Below is a small trained network, with its code and all its weights. Each question gives an input and a target symbol and asks what happens when units are switched off, that is, made to give their printed mean instead of their output.

import numpy as np


def w(rows, s, z=0):
    codes = np.array(rows[::2]) - 128.0
    scale = np.full(codes.shape[1], s)
    scale[-1] = z or s
    return codes * scale


def f(y):
    return y / 2 * (1 + np.tanh(0.7978845608 * (y + 0.044715 * y**3)))


def softmax(a):
    e = np.exp(a - a.max(-1, keepdims=True))
    return e / e.sum(-1, keepdims=True)


def log_softmax(a):
    a = a - a.max(-1, keepdims=True)
    return a - np.log(np.exp(a).sum(-1, keepdims=True))


def net(x, mask):
    ids = ['ΠΨβγελμστφ'.index(c) for c in x.split()]
    T = len(ids)
    res = E[ids] + P[:T]
    u = 0
    for l in range(2):
        r = res
        for j in range(2):
            rows = slice(2 * j, 2 * j + 2)
            q, k, v = (r @ M[l][rows].T for M in (Q, K, V))
            z = softmax(np.where(np.tri(T) > 0, q @ k.T / 2**0.5, -1e9)) @ v
            o = O[l][rows]
            res = res + np.where(mask[u + j], z, o[:, -1]) @ o[:, :-1]
        u += 2
        y = f(res @ A[l][:, :-1].T + A[l][:, -1])
        res = res + np.where(mask[u : u + 16], y, B[l][:, -1]) @ B[l][:, :-1]
        u += 16
    return log_softmax(res[-1] @ U[:, :-1].T + U[:, -1])


Q, K, V, O, A, B = {}, {}, {}, {}, {}, {}
E = w([
[157,114,120,106,106,146,163,129],'Π',
[87,134,80,221,97,61,94,131],'Ψ',
[108,130,101,107,158,141,148,123],'β',
[143,136,169,79,142,198,114,194],'γ',
[77,150,129,195,115,120,81,191],'ε',
[185,113,109,104,156,119,155,125],'λ',
[115,159,64,183,77,123,155,150],'μ',
[190,80,179,154,58,132,151,191],'σ',
[61,174,113,150,81,146,128,144],'τ',
[142,158,36,133,251,131,115,162],'φ',
],0.018)
P = w([
[34,159,183,2,109,16,188,117],'0',
[113,144,175,163,165,205,200,86],'1',
[77,38,85,74,105,176,173,143],'2',
[138,196,116,90,89,60,142,174],'3',
[139,206,161,166,144,225,112,52],'4',
[93,20,78,96,120,170,137,168],'5',
[152,191,168,95,43,82,172,199],'6',
[164,202,193,208,105,211,60,10],'7',
[89,21,43,114,143,169,107,176],'8',
[140,200,130,127,6,84,186,175],'9',
[157,235,160,181,131,225,63,37],'10',
[23,79,38,118,133,196,82,194],'11',
],0.0094)
Q[0] = w([
[68,8,76,123,137,179,100,125],'0.h1',
[124,63,156,184,190,191,103,73],'0.h1',
[185,90,102,137,94,214,94,96],'0.h2',
[138,99,150,134,63,89,121,162],'0.h2',
],0.011)
K[0] = w([
[31,82,139,28,165,20,153,147],'0.h1',
[110,91,84,106,124,87,206,252],'0.h1',
[85,114,66,72,87,80,85,255],'0.h2',
[120,128,223,144,91,101,164,135],'0.h2',
],0.0082)
V[0] = w([
[180,105,28,133,58,78,193,137],'0.h1',
[148,124,150,204,82,184,53,254],'0.h1',
[173,136,150,145,157,166,105,52],'0.h2',
[161,71,63,139,195,134,63,163],'0.h2',
],0.0072)
O[0] = w([
[157,107,145,185,134,131,255,131,124],'0.h1',
[60,119,176,91,244,145,202,106,135],'0.h1',
[215,135,134,111,116,117,142,122,3],'0.h2',
[143,71,141,207,58,79,109,141,49],'0.h2',
],0.01,0.0042)
A[0] = w([
[176,155,114,173,213,140,137,80,50],'0.n1',
[141,83,156,147,58,130,118,150,223],'0.n2',
[123,93,118,123,154,97,128,175,46],'0.n3',
[95,86,153,91,136,69,152,213,227],'0.n4',
[143,129,173,111,115,199,174,86,178],'0.n5',
[132,151,160,176,112,106,162,165,254],'0.n6',
[111,176,189,94,68,109,145,100,192],'0.n7',
[134,103,148,65,53,38,203,72,64],'0.n8',
[187,107,152,118,162,68,60,79,25],'0.n9',
[181,104,127,92,151,178,150,97,116],'0.n10',
[58,135,100,91,57,166,137,163,205],'0.n11',
[124,174,113,182,128,1,138,120,98],'0.n12',
[50,90,52,115,134,94,140,193,203],'0.n13',
[69,133,134,82,137,90,53,176,130],'0.n14',
[207,168,157,153,153,141,109,126,174],'0.n15',
[141,182,159,113,79,82,97,154,158],'0.n16',
],0.0097,0.0053)
B[0] = w([
[183,126,151,179,106,143,110,98,138],'0.n1',
[84,99,55,98,146,103,85,140,161],'0.n2',
[60,126,112,100,75,76,157,150,124],'0.n3',
[152,119,140,107,123,125,254,73,178],'0.n4',
[96,174,129,204,120,87,139,136,163],'0.n5',
[121,149,114,102,189,176,164,138,179],'0.n6',
[139,206,85,117,159,114,123,139,168],'0.n7',
[188,207,123,108,215,179,159,88,131],'0.n8',
[108,116,135,194,137,65,195,100,123],'0.n9',
[60,91,142,101,84,122,110,168,133],'0.n10',
[164,88,92,141,164,95,130,113,246],'0.n11',
[153,100,181,75,164,195,151,111,151],'0.n12',
[156,104,177,73,82,147,214,145,231],'0.n13',
[154,76,112,82,123,96,142,94,180],'0.n14',
[149,113,186,209,145,159,169,148,132],'0.n15',
[195,146,127,169,125,175,152,146,151],'0.n16',
],0.0088,0.013)
Q[1] = w([
[253,255,163,163,201,106,156,50],'1.h1',
[251,221,179,36,147,46,128,165],'1.h1',
[142,207,149,82,60,12,185,172],'1.h2',
[116,237,167,97,96,53,76,82],'1.h2',
],0.0062)
K[1] = w([
[20,63,181,254,112,146,9,127],'1.h1',
[51,156,164,240,171,89,89,43],'1.h1',
[89,231,191,130,90,167,86,133],'1.h2',
[79,90,152,101,66,170,96,85],'1.h2',
],0.0076)
V[1] = w([
[88,190,110,143,88,2,148,184],'1.h1',
[75,216,29,120,83,152,91,67],'1.h1',
[132,124,124,91,158,130,113,135],'1.h2',
[155,102,98,135,124,157,183,57],'1.h2',
],0.0092)
O[1] = w([
[141,83,68,115,100,247,165,4,96],'1.h1',
[62,163,95,114,52,132,135,95,120],'1.h1',
[107,155,136,114,141,128,84,147,149],'1.h2',
[97,163,139,185,88,98,132,155,247],'1.h2',
],0.011,0.013)
A[1] = w([
[146,177,101,84,175,138,178,111,202],'1.n1',
[209,173,159,52,129,133,74,79,65],'1.n2',
[145,130,137,133,126,76,44,186,120],'1.n3',
[140,86,124,70,131,184,138,152,177],'1.n4',
[155,204,166,179,226,121,111,175,144],'1.n5',
[97,57,147,88,183,4,115,181,121],'1.n6',
[99,161,170,164,87,133,44,176,90],'1.n7',
[144,22,56,144,140,124,78,136,147],'1.n8',
[124,97,83,196,105,107,15,111,113],'1.n9',
[54,98,116,155,42,121,132,108,123],'1.n10',
[159,163,92,80,130,219,183,130,130],'1.n11',
[147,102,145,175,216,182,66,132,87],'1.n12',
[89,230,133,122,152,89,125,50,131],'1.n13',
[102,143,190,213,254,148,135,106,2],'1.n14',
[214,93,146,111,190,98,198,72,107],'1.n15',
[166,125,125,141,73,152,60,100,107],'1.n16',
],0.0087,0.0062)
B[1] = w([
[152,125,162,160,93,112,78,158,201],'1.n1',
[56,87,65,173,95,199,34,233,131],'1.n2',
[88,119,127,199,74,147,158,67,172],'1.n3',
[107,212,91,155,117,93,159,101,164],'1.n4',
[142,53,110,83,121,225,130,100,251],'1.n5',
[208,141,95,96,177,104,127,53,220],'1.n6',
[98,104,150,115,87,85,127,3,169],'1.n7',
[116,204,127,192,160,182,170,70,157],'1.n8',
[203,86,216,126,86,185,36,206,141],'1.n9',
[119,134,140,51,230,125,113,221,182],'1.n10',
[119,96,99,191,93,143,96,111,192],'1.n11',
[99,128,191,117,51,79,93,160,149],'1.n12',
[148,63,173,132,175,172,157,117,189],'1.n13',
[134,237,117,44,105,126,81,192,199],'1.n14',
[9,131,122,159,127,159,45,116,180],'1.n15',
[153,63,239,174,182,195,208,115,126],'1.n16',
],0.007,0.017)
U = w([
[168,166,171,96,138,75,201,153,15],'Π',
[99,87,79,76,150,62,40,159,251],'Ψ',
[148,164,103,163,77,10,96,125,208],'β',
[122,187,128,106,141,6,139,47,188],'γ',
[183,236,91,208,134,101,125,85,35],'ε',
[185,41,98,148,117,160,56,175,114],'λ',
[178,2,115,108,156,126,122,101,75],'μ',
[88,114,133,188,208,152,83,67,206],'σ',
[129,52,82,65,65,132,145,54,39],'τ',
[115,45,195,200,84,90,171,103,127],'φ',
],0.0066,0.0022)

Each question gives the input, a string of symbols that net reads in full, and the target symbol t.
The units are the heads (2 rows each of Q, K, V and O) and the neurons (one row each of A and B). Each row of codes is followed by its name. A weight is (code - 128) times the scale printed after its matrix; where a second scale follows, it is the last column's (O, A, B and U).
mask holds one flag per unit, layer by layer, with each layer's heads first. A switched-off unit (its flag False) gives its mean, the last column of its rows in O or B, instead of its output. The means were averaged over made-up inputs and are rounded, as every weight is.
A unit's drop is (log p(t) with every unit on - log p(t) with that unit switched off) / (log p(t) with every unit on - log p(t) with every unit switched off).
The circuit of an input: a set's keep is (log p(t) with only the set's units on - log p(t) with every unit switched off) / (log p(t) with every unit on - log p(t) with every unit switched off). Starting from the 12 units with the biggest drops (on a tie, the unit counted first), units are removed one at a time, each time the one whose removal leaves the highest keep (on an exact tie, the one counted first), for as long as the keep stays at least 0.8.
circuit, biggest first: the units of the circuit, biggest drop first
k most important neurons: the k neurons with the biggest drops, biggest first
top k neurons in layer l: the k neurons of layer l with the biggest drops, biggest first
heads that matter: for each layer, one digit per head in row order, 1 if its drop is at least 0.15 and else 0, layers parted by /
input τ ε μ τ, target γ: circuit, biggest first	[0.h1 1.n5 0.n14]
input λ τ β σ λ τ τ, target λ: top neuron in layer 1	[1.n5]
input τ μ σ ε λ γ Ψ σ μ, target τ: circuit, biggest first	[1.h1 0.n13 0.n7]
input Π τ τ μ β ε, target Ψ: heads that matter	11 / 11
input τ σ λ φ ε Π τ γ β τ ε β, target τ: circuit, biggest first	[1.h1 0.n7 0.h2 0.n13]
input ε γ ε Ψ σ φ λ μ τ λ σ γ, target σ: top 2 neurons in layer 1	[1.n15 1.n8]
input τ μ τ Π γ λ ε μ τ, target τ: circuit, biggest first	[1.h1 0.h2 0.n7 0.n13]
input β ε φ, target λ: heads that matter	11 / 10
input τ β γ Ψ μ Ψ, target τ: circuit, biggest first	[1.h1 0.n7 0.n13]
input Π γ Ψ, target Ψ: heads that matter	10 / 11
input ε τ Ψ τ μ μ γ Ψ λ β, target Π: heads that matter	10 / 10
input β τ σ ε λ μ β Ψ λ γ φ ε, target λ: heads that matter	11 / 10
input ε τ Ψ β Ψ τ λ Ψ μ Ψ λ Ψ, target σ: 3 most important neurons	[1.n15 0.n14 0.n4]
input γ τ Ψ τ β Ψ Π λ φ β, target λ: heads that matter	11 / 01
input Ψ ε σ τ φ Ψ τ λ τ Π, target λ: most important neuron	[0.n5]
input Ψ λ τ φ Π Ψ τ β μ β Ψ Ψ, target μ: top 2 neurons in layer 1	[1.n6 1.n5]
input λ μ φ β β τ τ, target β: circuit, biggest first	[0.h1 1.n5]
input β τ Ψ γ Ψ Π, target λ: circuit, biggest first	[0.h1 1.n9 0.n4]
input μ μ ε ε λ μ τ λ ε μ, target λ: heads that matter	10 / 10
input τ τ Ψ, target τ: circuit, biggest first	[1.h1]
input λ τ ε λ μ σ Ψ, target φ: heads that matter	10 / 10
input λ Ψ Ψ γ Ψ ε τ τ Ψ Π, target τ: heads that matter	10 / 11
input Ψ τ ε τ ε β τ σ, target σ: circuit, biggest first	[0.n13 0.h1]
input τ τ γ, target τ: heads that matter	01 / 10
input Π τ λ φ γ γ Ψ τ γ, target Ψ: 2 most important neurons	[0.n8 1.n10]
input τ σ Ψ φ Ψ φ ε β φ τ τ σ, target τ: circuit, biggest first	[0.n7 1.h1 0.h2]
input Ψ Ψ τ γ μ β σ μ λ φ φ ε, target μ: 4 most important neurons	[0.n13 0.n12 1.n6 1.n5]
input β ε λ φ τ μ σ Ψ Ψ Ψ, target Π: heads that matter	00 / 10
